[-48 -27  11 -40  46 -17] = Q280
[-12  10  51   9  34 -63] = Q107
[ -9 -29  11   6  74 -63] = Q311
[-28 -32 -34 -26 -12  33] = Q823
[-47  47 -37 -50  12 -11] = Q305
[ 82 -44 -40  35  22  22] = Q166
[ 45  36   9  50 -66  12] = Q292
[  6   0 -42  15  -1  23] = Q250
[ 11  21 -10  -8 -74   2] = Q63
loc: [46]  Q280, 5
loc: [-48]  Q280, 1

[-14   0   0   0  38 -59] : Q973
[16 -2  5  8 38 -5] : Q204
[  2   0   1   1  38 -38] : Q171
[  9   1  -8   2  38 -42] : Q116
[ 11  -1   1  -2  38 -34] : Q304
[-25   1 -14   3  38 -17] : Q55
[ 11  -1  -8   3  38 -34] : Q595
[12 -1  5  6 38 29] : Q108
[-23   0  -3   1  38 -57] : Q398
[13  0 -1  6 38 20] : Q278
loc: [-3]  Q398, 3
loc: [-25]  Q55, 1
asked: [ 11  -1   1  -2  38 -34]  Q304
loc: [12]  Q108, 1

[  0  26  10  21 -26  36  13 -12  10   0  23 -27]  Q674
[  0  26  10  20 -26  36  13 -12  15 -21 -15  35]  Q120
[ 13 -78  17  47 -13  -3  20   4  35  11 -40   2]  Q402
[  0  36  10 -79 -26  36  13 -25  24 -20 -28  42]  Q516
loc: [2]  Q402, 12
loc: [21]  Q674, 4
loc: [-20]  Q516, 10
loc: [-78]  Q402, 2
loc: [11]  Q402, 10
loc: [17]  Q402, 3
loc: [24]  Q516, 9

[-35 -30 -17 -21   0  26 -31  -2  10 -42 -20   7  -5 -30  36]  Q610
[ 21 -12   4 -14  40 -23 -13  15  70 -11 -11  -6  -5 -31  -3]  Q815
[-27 -17 -45   6 -40  10 -18 -63 -32  24   7   8 -10 -30  40]  Q150
[-20  11 -21  -5  19  11  15   9  37   2 -12   8 -18  18  -6]  Q990
[ -4   6 -10 -20  31 -19  -5  21   2 -32 -12 -11   6 -11 -55]  Q870
loc: [37]  Q990, 9
asked: [ 21 -12   4 -14  40 -23 -13  15  70 -11 -11  -6  -5 -31  -3]  Q815
loc: [-19]  Q870, 6
loc: [-13]  Q815, 7
loc: [19]  Q990, 5
loc: [-3]  Q815, 15

[  0 -26   1  39 -31 -61   2 -24]  Q61
[ 28 -26 -57  39  -1 -61   2  40]  Q860
[ 0 -1 -1 39 -1 -1  0  4]  Q11
loc: [-31]  Q61, 5
loc: [4]  Q11, 8
loc: [1]  Q61, 3
loc: [40]  Q860, 8
loc: [28]  Q860, 1

[-22  18 -18   1 -11 -48  -6  -1  17  10  51   4  24 -10  -4  30 -19  11
  -9  18  -8  -4  -4  22  26  -5   2  66  73  58   6  -3 -17 -37 -31  -2
   3  -3  -7  18   1   6  40   8  34  -8 -18  33 -30]  Q621
[ 18  43 -52 -29  -8 -42  -6 -26  14  38  31   0  21 -18 -27  10  17 -22
 -33  35  21   2 -33 -11  60 -10  18  34  -7  22 -27  25 -11  -2 -34  13
  36  15   6 -11 -49 -25 -50  -4 -15 -31  13 -16 -33]  Q908
[ 28  41 -56 -17  -9 -25   9 -31  -4  37  14 -18  17 -24 -23  11  31 -21
 -51  48  24  11 -44 -26  55 -12  45  28 -27  -9 -21  28   0   0 -40   4
  37  16  17 -12 -69 -24 -68  14 -28 -54  15 -42 -19]  Q159
[-22   8 -11  25 -12 -31  12   1  -3  -1  32 -18  21 -14   7  39 -15  22
 -22  27 -14   6  -5  15  10  -7  28  68  76  34  24  -9  -5 -47 -38 -17
  -6  -8   2  26  -6  16  47  33  34 -27 -24  18 -13]  Q459
[ 16  37 -48 -15  -9 -33   3 -25   3  32  22 -11  20 -20 -20  15  19 -15
 -39  39  17   7  39 -13  49 -11  32  36  -3  10 -17  22  -4  -9 -38   4
  30  11  10  -5 -52 -17 -43  10 -13 -41   8 -23 -23]  Q46
[  2  23 -31   9 -11 -25  15 -15  -9  15  17 -22  18 -21  -6  27   8   3
 -39  39   4  12 -24  -7  29 -10  41  49  25   6   6   7   0 -26 -42 -10
  13   3  11   9 -39   0  -8  29   4 -44  -6 -15 -12]  Q995
[-13  34 -33 -28  -8 -61 -25  -8  35  27  64  24  27  -6 -20  19 -13  -6
  -2  13   4 -14  -8  21  49  -4 -19  56  53  74 -19   8 -27 -20 -24 -33
  19 -57 -13   3  -3 -11  12 -19  23   7  -4  37 -47]  Q58
[-16   2 -10  41 -13 -16  29  -2 -21  -7  12 -36  17 -21  14  43  -7  27
 -37  37 -15  16 -11   5   1  -9  53  66  66   6  36 -10   6 -51 -45 -28
  -9 -10  13  29 -20  22  40  53  27 -48 -27  -3   1]  Q573
asked: [ 18  43 -52 -29  -8 -42  -6 -26  14  38  31   0  21 -18 -27  10  17 -22
 -33  35  21   2 -33 -11  60 -10  18  34  -7  22 -27  25 -11  -2 -34  13
  36  15   6 -11 -49 -25 -50  -4 -15 -31  13 -16 -33]  Q908
asked: [ 28  41 -56 -17  -9 -25   9 -31  -4  37  14 -18  17 -24 -23  11  31 -21
 -51  48  24  11 -44 -26  55 -12  45  28 -27  -9 -21  28   0   0 -40   4
  37  16  17 -12 -69 -24 -68  14 -28 -54  15 -42 -19]  Q159
loc: [-56]  Q159, 3
loc: [20]  Q46, 13
loc: [-34]  Q908, 35
asked: [-13  34 -33 -28  -8 -61 -25  -8  35  27  64  24  27  -6 -20  19 -13  -6
  -2  13   4 -14  -8  21  49  -4 -19  56  53  74 -19   8 -27 -20 -24 -33
  19 -57 -13   3  -3 -11  12 -19  23   7  -4  37 -47]  Q58

[-41 -23 -13 -51  73] : Q597
[  4  -5   7  17 -32] : Q758
[12 20  0 28 19] : Q403
[ 15 -55  -2  16  13] : Q847
[-46 -29 -22 -56  63] : Q810
[ 15   8   0  26 -14] : Q283
[32 24 27 16 27] : Q115
loc: [-29]  Q810, 2
loc: [28]  Q403, 4
loc: [-56]  Q810, 4
loc: [24]  Q115, 2
loc: [63]  Q810, 5
loc: [-46]  Q810, 1

[ 24 -49 -21  -6   5 -42  29] = Q319
[ 12 -18 -14   2  56 -55  46] = Q357
[  3  -1 -17  -8  44 -34  60] = Q512
[-14  37   2 -18  70 -22  40] = Q215
[ -6 -54 -15  -5 -20 -29   1] = Q142
loc: [1]  Q142, 7
loc: [-5]  Q142, 4

[ 78  65  16 -39  -7  72  80] -> Q883
[ 52  77 -12  16 -40   9  51] -> Q699
[46 54 26 13 51 50 27] -> Q255
[ 11  51  67  79  16 -30  -9] -> Q65
loc: [78]  Q883, 1
loc: [50]  Q255, 6
loc: [-40]  Q699, 5
loc: [52]  Q699, 1

[ 10 -16  -9   4 -20 -32 -33   9 -11  22 -14  20  15  -3  -8 -25 -40 -22
   2  16  -5  16   7 -37  24  31 -19  24  16  47 -14   0  29 -34  10  -7
 -18  14 -19  28  -5  24 -41  26   4  14 -17  23 -25   1  24] = Q376
[ 22 -17  -6   5 -21 -23 -29  12 -10 -22 -17  19   0   0 -11 -28 -37 -25
 -26  16  -4  27   7 -30  16  18 -16  28  18  54 -12  12  35 -24   4  -4
 -11  14 -17  37  -4  17 -41  34  11  13 -21  17 -22   1  24] = Q95
[ 14 -14 -12   7 -22 -26 -28  16 -10  19 -14  17   1  -1 -10 -21 -40 -27
 -14  13   6  29  11 -28  31  23 -12  29  23  59 -16  10  29 -25   5  -2
 -15  12 -15  36  -3  15 -36  34   7  18 -20  26 -23   0  24] = Q291
loc: [-6]  Q95, 3
loc: [-27]  Q291, 18

[-45   7 -53 -24  -5  -5  20 -30   5  -5 -28 -31   5 -11  12  17  34  -6
 -15  -2  33  13  -3 -41 -22   8 -39  37  41 -17 -24 -16 -18  -7  11  14
  33 -43  24 -22  20   5  24  49 -14  -8 -10  15  -7  13  -8  49 -38  -2
 -14  -7   6  15  42 -10 -20 -27  63  17] -> Q529
[-35   7 -47 -14  -8  -3  19 -23   8  -8 -40 -28   8 -10  26  20  47  -1
 -21   7  24  23 -15 -30 -16  58 -26  36  24   3 -30 -14 -25   2   7   7
  33 -35  15  -8   9  11  17  57 -11   2  18  20   2   3  -2  46 -26  11
  -3 -25  15  18  43   5  -7 -29  65  24] -> Q709
[  4  -4  -7  -6  -5   5   1  -9  15  -8 -22 -12   5  10  23   6  40  -2
 -15   0   3  20 -20  -5   4  -6 -12  15   7   2 -19  -1  -7  10  -7   5
  33  -1  -2  -2  14   7   6  29   4   2  15  15  15 -10  18  13 -11   4
   1 -20  13  20  18   6   5 -18  18  17] -> Q194
[-31   5 -53 -33  -7   2  16 -38  19  -6 -31 -25  -2  -7  -3  16  41   6
 -11  16  25  21 -22 -33 -20  16 -35  34  30 -10 -25 -17 -29 -10  -2  10
  33 -39  15 -22   9 -20  26  47  -5   3  17  16 -14   2  -9  48 -37  11
 -15 -17   6  19  41  -5 -23 -32  57  23] -> Q626
loc: [36]  Q709, 28
asked: [-35   7 -47 -14  -8  -3  19 -23   8  -8 -40 -28   8 -10  26  20  47  -1
 -21   7  24  23 -15 -30 -16  58 -26  36  24   3 -30 -14 -25   2   7   7
  33 -35  15  -8   9  11  17  57 -11   2  18  20   2   3  -2  46 -26  11
  -3 -25  15  18  43   5  -7 -29  65  24]  Q709

[  3 -19   0   9 -32 -13   4   1   8  -1  13] = Q670
[ 10  24   0 -15  -9   7   3  -7   6   2  -1] = Q328
[ 28 -12   2  27  13 -25  -5  -4  -6  -1  -4] = Q468
[  3  19  -1 -10 -22 -20 -16  10   2   4  17] = Q36
[-18 -30   2  -6 -29  45  -1  -3   0   1 -15] = Q974
[ -6  -7   0   2 -13 -30   0  11  -8   6  -2] = Q392
[  7 -25  -4   4  -8  18   5  -3  -3   0   4] = Q817
[ 13 -21   0  10  19 -10   0  -9   4  -1  -1] = Q997
[ 17  -2   2   6  -8  64  -5  -8   6   0 -10] = Q684
[ -6   9   1 -10   1  15   4   8   3   1  -7] = Q942
[-1  2  5 -3  0 17  1 18 -4  8 -2] = Q944
asked: [  7 -25  -4   4  -8  18   5  -3  -3   0   4]  Q817
loc: [45]  Q974, 6

[-16 -16  -4  25  23  21  29  -3  -7   7  10  -1 -14   8  25   0   0  31
   2  -4 -16  23  54  13  13  54   2  -6   2  20]  Q192
[ 14  -3 -11 -11   1 -52 -12   4  -5 -18   7  -7  -7   5 -10   2   2   6
   3 -34 -23  -3   6  -1 -23 -10 -52  -5   7  16]  Q191
[  8   6  19 -56 -11 -57 -10 -15  16   8  16 -15 -11  10  20 -22  35 -13
   4  24  36 -53  -6   3  32 -30  -1  37  12 -12]  Q615
[ -8 -13 -11  10 -11  11  22 -25   5 -10   3   8   7  -7  28   1 -14   2
  14  -2 -23  27 -13  13 -35  26 -28  16  -1  -5]  Q510
[-21   5 -11 -34  37 -17  -4   0   1 -26   7  18 -12  -3  41   4  -6 -28
  10  -4  24  23  48  12  74  31  56  39   8 -25]  Q173
asked: [ 14  -3 -11 -11   1 -52 -12   4  -5 -18   7  -7  -7   5 -10   2   2   6
   3 -34 -23  -3   6  -1 -23 -10 -52  -5   7  16]  Q191
asked: [ -8 -13 -11  10 -11  11  22 -25   5 -10   3   8   7  -7  28   1 -14   2
  14  -2 -23  27 -13  13 -35  26 -28  16  -1  -5]  Q510
loc: [-22]  Q615, 16

[ 23  45  -2  60 -61] : Q945
[ -2 -28  -1  17   8] : Q608
[ 24 -28  -1  17  21] : Q789
[ 11 -28  -3   8   9] : Q570
[ 11 -28  -1  -3  15] : Q879
loc: [-61]  Q945, 5
loc: [23]  Q945, 1
loc: [24]  Q789, 1
loc: [21]  Q789, 5
asked: [ 11 -28  -1  -3  15]  Q879
loc: [9]  Q570, 5

[ 28  18  68 -29  25  15  10 -36  -7  -8  58  -7 -26 -27  -4  38 -20  -7
  -4   1 -22 -20   0  14 -16  15   0  57   1] -> Q53
[-17 -15 -53  27 -44 -34 -18  20   0 -33 -38   6  20  26   6  11  19  15
  12  14  -3  12  11  -8  10  21  -3  19  21] -> Q771
[ -8  -9  24  11  54  35  55 -13  12  36  15 -14  17  -9  -6  -4 -32 -35
 -16 -47  16  -2 -16 -15  22 -60  17   4 -24] -> Q89
[ 28  18  68 -29  25  15  10 -36  -7  25  58  -7 -26 -27  -4  -2 -20  -7
  -4   1 -22 -20   0  -8  10  21  -3 -41   6] -> Q701
asked: [ -8  -9  24  11  54  35  55 -13  12  36  15 -14  17  -9  -6  -4 -32 -35
 -16 -47  16  -2 -16 -15  22 -60  17   4 -24]  Q89
loc: [57]  Q53, 28
asked: [-17 -15 -53  27 -44 -34 -18  20   0 -33 -38   6  20  26   6  11  19  15
  12  14  -3  12  11  -8  10  21  -3  19  21]  Q771
loc: [-13]  Q89, 8
asked: [ 28  18  68 -29  25  15  10 -36  -7  25  58  -7 -26 -27  -4  -2 -20  -7
  -4   1 -22 -20   0  -8  10  21  -3 -41   6]  Q701
loc: [-17]  Q771, 1

[-3 38 46 49] -> Q186
[ 8 28 46 19] -> Q466
[-4 32 28 51] -> Q42
[50 44 62 31] -> Q895
[26 54 27 12] -> Q876
[-4 31 25 48] -> Q693
loc: [27]  Q876, 3
loc: [-3]  Q186, 1
loc: [44]  Q895, 2
loc: [50]  Q895, 1
loc: [51]  Q42, 4
loc: [48]  Q693, 4

